Below are the code and all the weights of a small trained network. Each question names an input and a class and asks about switching units off, where a switched-off unit gives its printed mean instead of its output.

import numpy as np


def w(rows, s, z=0):
    codes = np.array(rows[::2]) - 128.0
    scale = np.full(codes.shape[1], s)
    scale[-1] = z or s
    return codes * scale


def norm(h):
    return h / np.sqrt((h * h).mean(-1, keepdims=True) + 1e-5)


def f(y):
    return y / 2 * (1 + np.tanh(0.7978845608 * (y + 0.044715 * y**3)))


def log_softmax(a):
    a = a - a.max(-1, keepdims=True)
    return a - np.log(np.exp(a).sum(-1, keepdims=True))


def net(x, mask):
    res = np.array(x, float).reshape(1, 8) / 4 @ E
    u = 0
    for l in range(4):
        y = f(norm(res) @ A[l][:, :-1].T + A[l][:, -1])
        res = res + np.where(mask[u : u + 4], y, B[l][:, -1]) @ B[l][:, :-1]
        u += 4
    return log_softmax(norm(res)[-1] @ U[:, :-1].T + U[:, -1])


A, B = {}, {}
E = w([
[101,197,7],'x0',
[164,191,125],'x1',
[3,153,125],'x2',
[106,31,86],'x3',
[155,170,69],'x4',
[160,183,64],'x5',
[69,58,221],'x6',
[159,149,173],'x7',
],0.0019)
A[0] = w([
[193,76,254,4],'0.n0',
[208,213,30,88],'0.n1',
[181,242,86,93],'0.n2',
[144,58,164,136],'0.n3',
],0.0037,0.0013)
B[0] = w([
[130,237,239,213],'0.n0',
[193,147,17,255],'0.n1',
[79,252,119,219],'0.n2',
[199,159,76,199],'0.n3',
],0.0034,0.00083)
A[1] = w([
[95,129,133,1],'1.n0',
[158,176,176,117],'1.n1',
[218,117,179,166],'1.n2',
[254,153,150,74],'1.n3',
],0.0056,0.00091)
B[1] = w([
[83,171,125,87],'1.n0',
[166,88,139,197],'1.n1',
[161,4,150,255],'1.n2',
[14,152,252,253],'1.n3',
],0.0036,0.00097)
A[2] = w([
[1,101,143,69],'2.n0',
[58,61,153,72],'2.n1',
[124,99,140,2],'2.n2',
[113,214,172,71],'2.n3',
],0.0059,0.0024)
B[2] = w([
[4,248,159,255],'2.n0',
[103,224,94,254],'2.n1',
[164,163,61,9],'2.n2',
[162,90,54,171],'2.n3',
],0.0037,0.00078)
A[3] = w([
[127,221,82,78],'3.n0',
[13,152,123,46],'3.n1',
[2,148,155,4],'3.n2',
[98,94,164,93],'3.n3',
],0.0081,0.0023)
B[3] = w([
[225,242,186,249],'3.n0',
[63,110,185,240],'3.n1',
[1,169,97,252],'3.n2',
[209,237,89,169],'3.n3',
],0.0052,0.002)
U = w([
[171,53,246,139],'0',
[157,144,143,105],'1',
[191,235,58,160],'2',
[149,42,54,57],'3',
[9,162,149,255],'4',
[145,117,134,31],'5',
],0.014,0.0029)

Each question gives the input, the list of numbers given to net, and the class t.
The units are the neurons (one row each of A and B). Each row of codes is followed by its name. A weight is (code - 128) times the scale printed after its matrix; where a second scale follows, it is the last column's (A, B and U).
mask holds one flag per neuron, layer by layer. A switched-off neuron (its flag False) gives its mean, the last column of its row in B, instead of its output. The means were averaged over made-up inputs and are rounded, as every weight is.
A unit's drop is (log p(t) with every unit on - log p(t) with that unit switched off) / (log p(t) with every unit on - log p(t) with every unit switched off).
The circuit of an input: a set's keep is (log p(t) with only the set's units on - log p(t) with every unit switched off) / (log p(t) with every unit on - log p(t) with every unit switched off). Starting from the 12 units with the biggest drops (on a tie, the unit counted first), units are removed one at a time, each time the one whose removal leaves the highest keep (on an exact tie, the one counted first), for as long as the keep stays at least 0.8.
circuit, biggest first: the units of the circuit, biggest drop first
most important unit: the unit with the biggest drop
top k neurons: the k neurons with the biggest drops, biggest first
k most important neurons of layer l: the k neurons of layer l with the biggest drops, biggest first
drop of u: that unit's drop, to one decimal
input [-5,3,-6,5,-7,6,-7,1], class 0: most important unit -> 1.n3
input [7,-4,-3,2,-1,-7,-8,-7], class 3: top 3 neurons -> [2.n0; 0.n0; 2.n1]
input [-1,8,3,2,-6,-3,-5,8], class 0: circuit, biggest first -> [3.n0; 3.n2; 2.n0]
input [-1,-8,-7,2,1,7,4,-2], class 3: top 2 neurons -> [3.n0; 3.n1]
input [7,0,-4,-1,-8,-3,-2,8], class 0: 2 most important neurons of layer 2 -> [2.n1; 2.n0]
input [-3,4,4,7,-4,-3,-4,8], class 0: top 2 neurons -> [3.n0; 0.n3]
input [-2,-5,-6,-7,-2,-1,-8,1], class 0: 2 most important neurons of layer 3 -> [3.n3; 3.n0]
input [-7,2,3,8,2,2,-4,-4], class 3: top 2 neurons -> [1.n3; 3.n0]
input [3,5,-5,8,-2,-5,-7,4], class 3: drop of 3.n3 -> 0.1
input [-2,0,-3,-6,5,0,1,0], class 0: drop of 3.n0 -> 0.2
input [-6,-7,1,2,7,8,2,-2], class 3: drop of 3.n0 -> 0.2
input [8,-7,-6,2,2,-7,-4,-3], class 3: drop of 3.n3 -> 0.2
